Below are the code and all the weights of a small trained network. Each question names an input and a target symbol and asks about switching units off, where a switched-off unit gives its printed mean instead of its output.

import numpy as np


def w(rows, s, z=0):
    codes = np.array(rows[::2]) - 128.0
    scale = np.full(codes.shape[1], s)
    scale[-1] = z or s
    return codes * scale


def norm(h):
    return h / np.sqrt((h * h).mean(-1, keepdims=True) + 1e-5)


def f(y):
    return y / 2 * (1 + np.tanh(0.7978845608 * (y + 0.044715 * y**3)))


def softmax(a):
    e = np.exp(a - a.max(-1, keepdims=True))
    return e / e.sum(-1, keepdims=True)


def log_softmax(a):
    a = a - a.max(-1, keepdims=True)
    return a - np.log(np.exp(a).sum(-1, keepdims=True))


def net(x, mask):
    ids = ['αγεζηθλμξπστφω'.index(c) for c in x.split()]
    T = len(ids)
    res = E[ids] + P[:T]
    u = 0
    for l in range(2):
        r = norm(res)
        for j in range(2):
            rows = slice(3 * j, 3 * j + 3)
            q, k, v = (r @ M[l][rows].T for M in (Q, K, V))
            z = softmax(np.where(np.tri(T) > 0, q @ k.T / 3**0.5, -1e9)) @ v
            o = O[l][rows]
            res = res + np.where(mask[u + j], z, o[:, -1]) @ o[:, :-1]
        u += 2
        y = f(norm(res) @ A[l][:, :-1].T + A[l][:, -1])
        res = res + np.where(mask[u : u + 4], y, B[l][:, -1]) @ B[l][:, :-1]
        u += 4
    return log_softmax(norm(res)[-1] @ U[:, :-1].T + U[:, -1])


Q, K, V, O, A, B = {}, {}, {}, {}, {}, {}
E = w([
[156,87,109,140,174,156,104,197,30,79],'α',
[150,232,151,191,179,173,112,116,167,85],'γ',
[123,107,78,132,130,152,82,51,120,140],'ε',
[98,46,6,194,66,52,51,170,146,154],'ζ',
[96,178,143,181,153,126,123,89,113,87],'η',
[141,126,123,113,123,116,99,56,89,83],'θ',
[97,161,80,111,115,186,51,165,115,132],'λ',
[187,151,144,130,178,96,138,71,95,91],'μ',
[107,181,147,98,172,106,63,95,111,152],'ξ',
[105,147,143,179,189,187,153,143,134,80],'π',
[93,184,119,111,166,112,149,135,105,121],'σ',
[68,106,47,135,137,185,167,74,95,91],'τ',
[195,107,190,101,155,183,107,110,82,147],'φ',
[114,150,107,170,139,131,153,109,86,147],'ω',
],0.023)
P = w([
[184,124,254,203,90,86,155,170,189,56],'0',
[233,177,144,126,201,153,66,117,105,113],'1',
[252,226,130,158,123,197,77,76,90,135],'2',
[189,163,182,126,201,174,90,174,115,113],'3',
[180,161,156,130,171,179,96,136,125,130],'4',
[174,147,170,118,180,182,92,176,135,133],'5',
[174,145,167,129,177,184,88,172,136,134],'6',
[179,152,159,154,154,168,70,136,119,141],'7',
[178,133,147,154,158,186,98,136,130,121],'8',
[171,135,154,158,123,168,63,128,119,144],'9',
[155,119,150,137,138,174,69,152,140,139],'10',
[147,92,185,122,136,180,69,184,117,127],'11',
[155,93,149,131,134,159,60,163,127,118],'12',
[157,23,129,104,140,161,96,183,130,105],'13',
],0.0068)
Q[0] = w([
[182,112,110,155,100,113,141,191,194,152],'0.h1',
[2,125,71,213,164,222,46,134,71,96],'0.h1',
[93,76,41,114,158,157,98,119,125,120],'0.h1',
[68,153,163,42,106,57,234,112,140,131],'0.h2',
[111,71,128,152,177,137,154,77,62,79],'0.h2',
[192,95,171,111,161,196,121,119,110,178],'0.h2',
],0.007)
K[0] = w([
[100,114,135,142,144,129,98,168,165,137],'0.h1',
[100,101,31,234,23,35,112,194,186,111],'0.h1',
[106,12,117,88,138,101,165,101,113,187],'0.h1',
[100,177,193,85,255,186,115,81,119,113],'0.h2',
[121,165,178,163,135,16,51,161,114,100],'0.h2',
[198,66,143,70,111,46,193,144,141,172],'0.h2',
],0.0068)
V[0] = w([
[15,227,119,146,138,193,78,133,81,101],'0.h1',
[104,186,138,134,150,201,202,108,100,126],'0.h1',
[86,224,254,108,106,89,101,159,143,114],'0.h1',
[140,112,90,160,136,179,165,94,242,204],'0.h2',
[165,157,195,91,189,121,116,94,106,157],'0.h2',
[107,68,65,103,70,170,155,112,106,73],'0.h2',
],0.0066)
O[0] = w([
[177,95,87,85,220,149,128,100,105,57,254],'0.h1',
[158,109,133,144,255,101,192,206,184,170,144],'0.h1',
[115,71,54,135,112,138,168,58,149,175,128],'0.h1',
[184,45,180,184,192,115,116,153,50,62,72],'0.h2',
[130,227,112,126,253,122,106,186,42,52,150],'0.h2',
[128,144,219,55,208,202,237,112,26,117,70],'0.h2',
],0.007,0.0061)
A[0] = w([
[197,200,155,107,64,141,117,45,76,175,171],'0.n1',
[144,136,146,66,112,42,73,46,91,150,8],'0.n2',
[141,99,204,156,87,99,148,222,99,253,250],'0.n3',
[160,162,108,158,249,142,212,84,168,75,179],'0.n4',
],0.0064,0.0016)
B[0] = w([
[15,68,129,48,139,49,95,178,111,113,156],'0.n1',
[127,155,181,187,218,178,238,210,119,194,135],'0.n2',
[169,137,82,216,98,190,197,2,74,175,130],'0.n3',
[129,57,152,16,82,92,82,165,60,180,249],'0.n4',
],0.0076,0.011)
Q[1] = w([
[137,103,161,193,122,192,218,110,186,212],'1.h1',
[94,88,139,108,168,147,38,131,87,92],'1.h1',
[132,116,155,89,164,75,17,104,75,84],'1.h1',
[144,80,128,106,126,206,118,204,179,111],'1.h2',
[130,135,108,100,141,157,2,117,53,59],'1.h2',
[150,121,203,216,77,111,214,74,222,104],'1.h2',
],0.0087)
K[1] = w([
[132,109,88,113,255,195,147,105,96,146],'1.h1',
[89,84,146,178,33,172,171,97,169,113],'1.h1',
[160,57,109,197,79,113,174,104,164,159],'1.h1',
[192,97,137,122,105,155,143,137,166,118],'1.h2',
[120,107,112,212,94,71,150,111,200,97],'1.h2',
[142,138,97,63,248,123,91,130,125,119],'1.h2',
],0.01)
V[1] = w([
[48,166,89,87,119,161,152,191,137,87],'1.h1',
[175,100,31,151,125,76,208,160,131,189],'1.h1',
[113,108,191,109,125,121,169,207,37,157],'1.h1',
[146,85,105,128,128,250,146,131,128,155],'1.h2',
[100,174,100,110,117,145,122,34,73,183],'1.h2',
[89,51,116,49,125,87,108,80,121,121],'1.h2',
],0.011)
O[1] = w([
[148,152,152,66,26,125,200,107,75,152,14],'1.h1',
[168,68,76,90,82,84,94,229,188,180,143],'1.h1',
[100,132,205,142,87,132,152,145,247,199,67],'1.h1',
[186,113,41,138,115,222,99,30,170,161,30],'1.h2',
[33,206,65,71,141,94,210,167,165,205,160],'1.h2',
[104,46,117,139,151,150,235,70,204,63,254],'1.h2',
],0.011,0.0086)
A[1] = w([
[123,167,99,2,81,80,124,161,104,128,142],'1.n1',
[134,119,195,115,107,101,70,208,188,109,250],'1.n2',
[120,204,123,54,195,192,217,106,11,114,146],'1.n3',
[119,97,171,120,125,157,248,97,165,245,151],'1.n4',
],0.0083,0.0014)
B[1] = w([
[206,205,191,80,34,167,224,107,126,143,196],'1.n1',
[186,108,145,131,69,110,105,55,210,157,229],'1.n2',
[110,192,36,219,128,118,100,103,179,161,253],'1.n3',
[105,98,62,98,170,231,156,244,2,174,147],'1.n4',
],0.0097,0.0049)
U = w([
[149,192,158,72,43,187,77,124,90,156,199],'α',
[159,97,157,177,148,132,44,177,2,89,114],'γ',
[131,184,202,248,157,159,190,63,130,72,210],'ε',
[53,81,138,77,120,118,93,60,99,152,18],'ζ',
[83,64,83,126,206,96,179,121,160,30,21],'η',
[55,160,151,157,101,120,233,145,69,167,245],'θ',
[121,159,16,103,119,177,125,7,125,73,48],'λ',
[97,175,242,160,79,51,127,185,130,56,158],'μ',
[146,244,54,103,115,83,138,200,77,75,68],'ξ',
[218,105,181,142,122,143,131,24,216,77,190],'π',
[202,102,99,43,80,86,192,137,115,109,187],'σ',
[123,80,135,107,163,252,161,137,124,158,126],'τ',
[56,183,119,163,209,121,63,134,146,198,65],'φ',
[142,72,51,222,85,88,103,202,180,198,251],'ω',
],0.007,0.0016)

Each question gives the input, a string of symbols that net reads in full, and the target symbol t.
The units are the heads (3 rows each of Q, K, V and O) and the neurons (one row each of A and B). Each row of codes is followed by its name. A weight is (code - 128) times the scale printed after its matrix; where a second scale follows, it is the last column's (O, A, B and U).
mask holds one flag per unit, layer by layer, with each layer's heads first. A switched-off unit (its flag False) gives its mean, the last column of its rows in O or B, instead of its output. The means were averaged over made-up inputs and are rounded, as every weight is.
A unit's drop is (log p(t) with every unit on - log p(t) with that unit switched off) / (log p(t) with every unit on - log p(t) with every unit switched off).
The circuit of an input: a set's keep is (log p(t) with only the set's units on - log p(t) with every unit switched off) / (log p(t) with every unit on - log p(t) with every unit switched off). Starting from all 12 units, units are removed one at a time, each time the one whose removal leaves the highest keep (on an exact tie, the one counted first), for as long as the keep stays at least 0.8.
units of the circuit, in order: the units of the circuit, biggest drop first
top k neurons: the k neurons with the biggest drops, biggest first
heads that matter: for each layer, one digit per head in row order, 1 if its drop is at least 0.15 and else 0, layers parted by /
input η ζ ω ζ ζ η γ φ φ γ, target π: heads that matter -> 11 / 10
input ω γ μ μ λ λ φ λ φ, target ω: units of the circuit, in order -> [1.h1; 0.h1]
input η τ λ, target η: heads that matter -> 10 / 01
input φ γ τ ω, target φ: heads that matter -> 11 / 11
input σ γ η φ φ η π η η γ φ η, target σ: heads that matter -> 11 / 10
input σ γ η φ τ φ, target σ: heads that matter -> 11 / 10
input π ξ η, target π: units of the circuit, in order -> [1.h2; 0.h1; 1.h1]
input μ γ τ η φ, target μ: units of the circuit, in order -> [0.h1; 1.h2; 0.h2]
input φ φ γ ω ω ξ λ λ, target φ: heads that matter -> 11 / 11
input ε α λ λ η τ, target ε: heads that matter -> 10 / 10
input σ σ μ λ γ μ ξ, target σ: units of the circuit, in order -> [1.h1; 0.h1; 1.n1]
input φ ε η η γ λ ζ γ φ π φ γ ω, target θ: heads that matter -> 11 / 10
input σ η ζ τ φ φ ξ γ σ ε σ ω η γ, target π: heads that matter -> 11 / 00
input γ α ε ξ η γ λ η σ, target γ: heads that matter -> 01 / 01
input σ τ ω σ η σ η α α τ η μ γ, target σ: top neuron -> [0.n4]
input φ π ω λ θ α η η π τ η γ θ γ, target φ: top 3 neurons -> [0.n3; 0.n4; 0.n1]
input φ ζ φ ω η σ γ σ π, target ε: units of the circuit, in order -> [0.h1; 0.n4]
input γ γ μ η η λ η, target γ: units of the circuit, in order -> [1.h2]
input η θ π μ ω φ, target η: units of the circuit, in order -> [0.h1; 0.n4; 1.h2; 0.h2]
input φ λ η θ γ α φ θ, target φ: heads that matter -> 10 / 11
input ε η ξ γ γ ω η η η ω, target ε: units of the circuit, in order -> [1.h1; 0.h1]
input ω ω η η σ, target ω: units of the circuit, in order -> [1.h1]
input π μ ξ γ η φ, target π: units of the circuit, in order -> [1.h2; 0.n4; 1.h1]
input α σ ω μ λ γ η, target α: heads that matter -> 11 / 11
input η ζ γ σ η γ τ γ ε ε, target ζ: top 2 neurons -> [0.n1; 0.n4]
input ω ω α ξ α π ξ, target ω: heads that matter -> 10 / 10
